Here is a tiny trained network, its code and every weight. The questions are about switching its units off for an input and a class, where a switched-off unit gives its printed mean instead of its output.

import numpy as np


def w(rows, s, z=0):
    codes = np.array(rows[::2]) - 128.0
    scale = np.full(codes.shape[1], s)
    scale[-1] = z or s
    return codes * scale


def f(y):
    return y / 2 * (1 + np.tanh(0.7978845608 * (y + 0.044715 * y**3)))


def log_softmax(a):
    a = a - a.max(-1, keepdims=True)
    return a - np.log(np.exp(a).sum(-1, keepdims=True))


def net(x, mask):
    res = np.array(x, float).reshape(1, 7) / 4 @ E
    y = f(res @ A[0][:, :-1].T + A[0][:, -1])
    res = res + np.where(mask, y, B[0][:, -1]) @ B[0][:, :-1]
    return log_softmax(res[-1] @ U[:, :-1].T + U[:, -1])


A, B = {}, {}
E = w([
[129,127,128,129],'x0',
[254,133,146,154],'x1',
[148,175,54,36],'x2',
[128,128,130,129],'x3',
[127,130,128,129],'x4',
[120,216,230,67],'x5',
[117,219,71,217],'x6',
],0.0049)
A[0] = w([
[150,166,161,112,65],'neuron 1',
[124,204,213,99,88],'neuron 2',
[246,132,145,137,95],'neuron 3',
[164,55,169,57,144],'neuron 4',
[137,62,56,153,84],'neuron 5',
[177,120,144,133,106],'neuron 6',
[118,89,136,94,189],'neuron 7',
[135,182,63,203,142],'neuron 8',
[107,191,94,190,86],'neuron 9',
[251,131,143,145,100],'neuron 10',
[90,149,172,130,51],'neuron 11',
[121,138,120,144,255],'neuron 12',
[255,133,143,147,80],'neuron 13',
[117,239,128,180,122],'neuron 14',
[150,150,46,47,171],'neuron 15',
[163,160,39,35,83],'neuron 16',
[10,122,115,115,91],'neuron 17',
[30,108,128,99,133],'neuron 18',
[143,56,55,160,72],'neuron 19',
[88,83,207,219,117],'neuron 20',
[132,58,61,160,72],'neuron 21',
[136,46,142,77,144],'neuron 22',
[70,142,133,128,58],'neuron 23',
[58,123,109,109,83],'neuron 24',
[197,155,132,124,52],'neuron 25',
[11,123,112,110,87],'neuron 26',
[138,115,182,187,45],'neuron 27',
[99,86,212,223,112],'neuron 28',
[75,146,102,115,89],'neuron 29',
[134,114,103,145,125],'neuron 30',
[130,145,115,144,175],'neuron 31',
[146,127,133,128,47],'neuron 32',
[120,206,215,103,84],'neuron 33',
[143,197,92,150,104],'neuron 34',
],0.0086,0.0051)
B[0] = w([
[151,102,71,125,114],'neuron 1',
[111,59,43,57,171],'neuron 2',
[84,133,95,220,159],'neuron 3',
[225,28,197,178,195],'neuron 4',
[122,88,63,67,151],'neuron 5',
[122,126,115,156,125],'neuron 6',
[124,105,186,143,190],'neuron 7',
[184,37,212,140,200],'neuron 8',
[210,56,157,158,149],'neuron 9',
[59,140,89,216,165],'neuron 10',
[154,115,60,143,107],'neuron 11',
[21,155,218,104,253],'neuron 12',
[71,139,75,224,157],'neuron 13',
[187,32,185,134,184],'neuron 14',
[175,208,147,120,219],'neuron 15',
[251,198,71,131,173],'neuron 16',
[111,138,86,223,162],'neuron 17',
[118,104,125,207,176],'neuron 18',
[115,88,47,59,150],'neuron 19',
[220,210,103,111,180],'neuron 20',
[136,88,43,65,146],'neuron 21',
[183,64,184,141,177],'neuron 22',
[152,110,81,171,109],'neuron 23',
[138,129,86,181,128],'neuron 24',
[156,127,76,169,114],'neuron 25',
[114,123,75,224,160],'neuron 26',
[193,141,73,130,112],'neuron 27',
[225,211,94,104,178],'neuron 28',
[152,120,103,169,125],'neuron 29',
[119,118,125,110,133],'neuron 30',
[107,121,157,123,169],'neuron 31',
[162,122,90,141,93],'neuron 32',
[101,70,35,55,169],'neuron 33',
[188,93,151,136,145],'neuron 34',
],0.023,0.0039)
U = w([
[109,121,134,125,247],'0',
[85,117,57,254,95],'1',
[115,39,16,34,119],'2',
[168,51,183,143,20],'3',
[210,238,93,101,71],'4',
[86,139,150,116,185],'5',
[84,133,152,114,180],'6',
[33,199,80,84,40],'7',
],0.0063,0.011)

Each question gives the input, the list of numbers given to net, and the class t.
The units are the neurons (one row each of A and B). Each row of codes is followed by its name. A weight is (code - 128) times the scale printed after its matrix; where a second scale follows, it is the last column's (A, B and U).
mask holds one flag per neuron, in row order. A switched-off neuron (its flag False) gives its mean, the last column of its row in B, instead of its output. The means were averaged over made-up inputs and are rounded, as every weight is.
A unit's drop is (log p(t) with every unit on - log p(t) with that unit switched off) / (log p(t) with every unit on - log p(t) with every unit switched off).
The circuit of an input: a set's keep is (log p(t) with only the set's units on - log p(t) with every unit switched off) / (log p(t) with every unit on - log p(t) with every unit switched off). Starting from the 12 units with the biggest drops (on a tie, the unit counted first), units are removed one at a time, each time the one whose removal leaves the highest keep (on an exact tie, the one counted first), for as long as the keep stays at least 0.8.
units of the circuit, in order: the units of the circuit, biggest drop first
most important unit: the unit with the biggest drop
top k neurons: the k neurons with the biggest drops, biggest first
drop when u is switched off: that unit's drop, to one decimal
input [-7,-4,-8,2,-8,8,-7], class 2: top 2 neurons -> (neuron 33; neuron 2)
input [-3,2,-2,3,-4,7,8], class 3: units of the circuit, in order -> (neuron 14)
input [-5,-7,7,3,7,7,3], class 1: units of the circuit, in order -> (neuron 26; neuron 17)
input [-6,3,-5,5,1,4,7], class 3: top 2 neurons -> (neuron 14; neuron 8)
input [2,7,-2,1,4,-4,-1], class 1: units of the circuit, in order -> (neuron 13; neuron 10)
input [4,-2,6,3,4,-3,-5], class 4: top 2 neurons -> (neuron 16; neuron 15)
input [-3,-5,7,0,-1,5,4], class 4: top 2 neurons -> (neuron 16; neuron 15)
input [-6,-7,-8,7,-3,-5,0], class 4: top 2 neurons -> (neuron 20; neuron 28)
input [-1,1,-7,4,6,-1,7], class 3: top 2 neurons -> (neuron 8; neuron 14)
input [-7,-1,-7,-4,5,-2,5], class 4: top 2 neurons -> (neuron 28; neuron 20)
input [-5,7,7,1,0,-4,4], class 1: top 3 neurons -> (neuron 13; neuron 10; neuron 3)
input [-5,1,6,-5,4,2,0], class 4: top 2 neurons -> (neuron 16; neuron 15)
input [-5,5,-3,2,2,-7,6], class 2: units of the circuit, in order -> (neuron 19; neuron 21)
input [-5,1,7,-5,-2,-2,-8], class 3: units of the circuit, in order -> (neuron 4)
input [8,-4,-4,4,-1,8,3], class 2: units of the circuit, in order -> (neuron 33; neuron 2)
input [-2,2,-6,3,5,2,4], class 4: top 2 neurons -> (neuron 28; neuron 20)
input [3,-3,6,3,-4,-1,-7], class 3: top 2 neurons -> (neuron 4; neuron 22)
input [0,-7,4,0,4,-2,6], class 1: top 2 neurons -> (neuron 26; neuron 17)
input [8,8,0,-6,6,-1,7], class 1: top 2 neurons -> (neuron 13; neuron 10)
input [0,-8,7,-1,-1,6,5], class 1: top 3 neurons -> (neuron 26; neuron 17; neuron 18)
input [-1,5,8,2,-2,-5,4], class 4: units of the circuit, in order -> (neuron 16)
input [0,5,-7,1,-7,2,-4], class 4: top 2 neurons -> (neuron 28; neuron 20)
input [-5,0,-4,-4,-5,-6,0], class 2: drop when neuron 15 is switched off -> 0.2
input [8,6,-1,-7,6,8,1], class 2: drop when neuron 33 is switched off -> 0.4
input [0,5,-1,-3,4,-1,-4], class 1: drop when neuron 13 is switched off -> 0.6
input [0,0,6,4,-3,-5,-4], class 4: drop when neuron 16 is switched off -> 0.8
input [-7,1,3,6,-3,-7,7], class 2: most important unit -> neuron 19
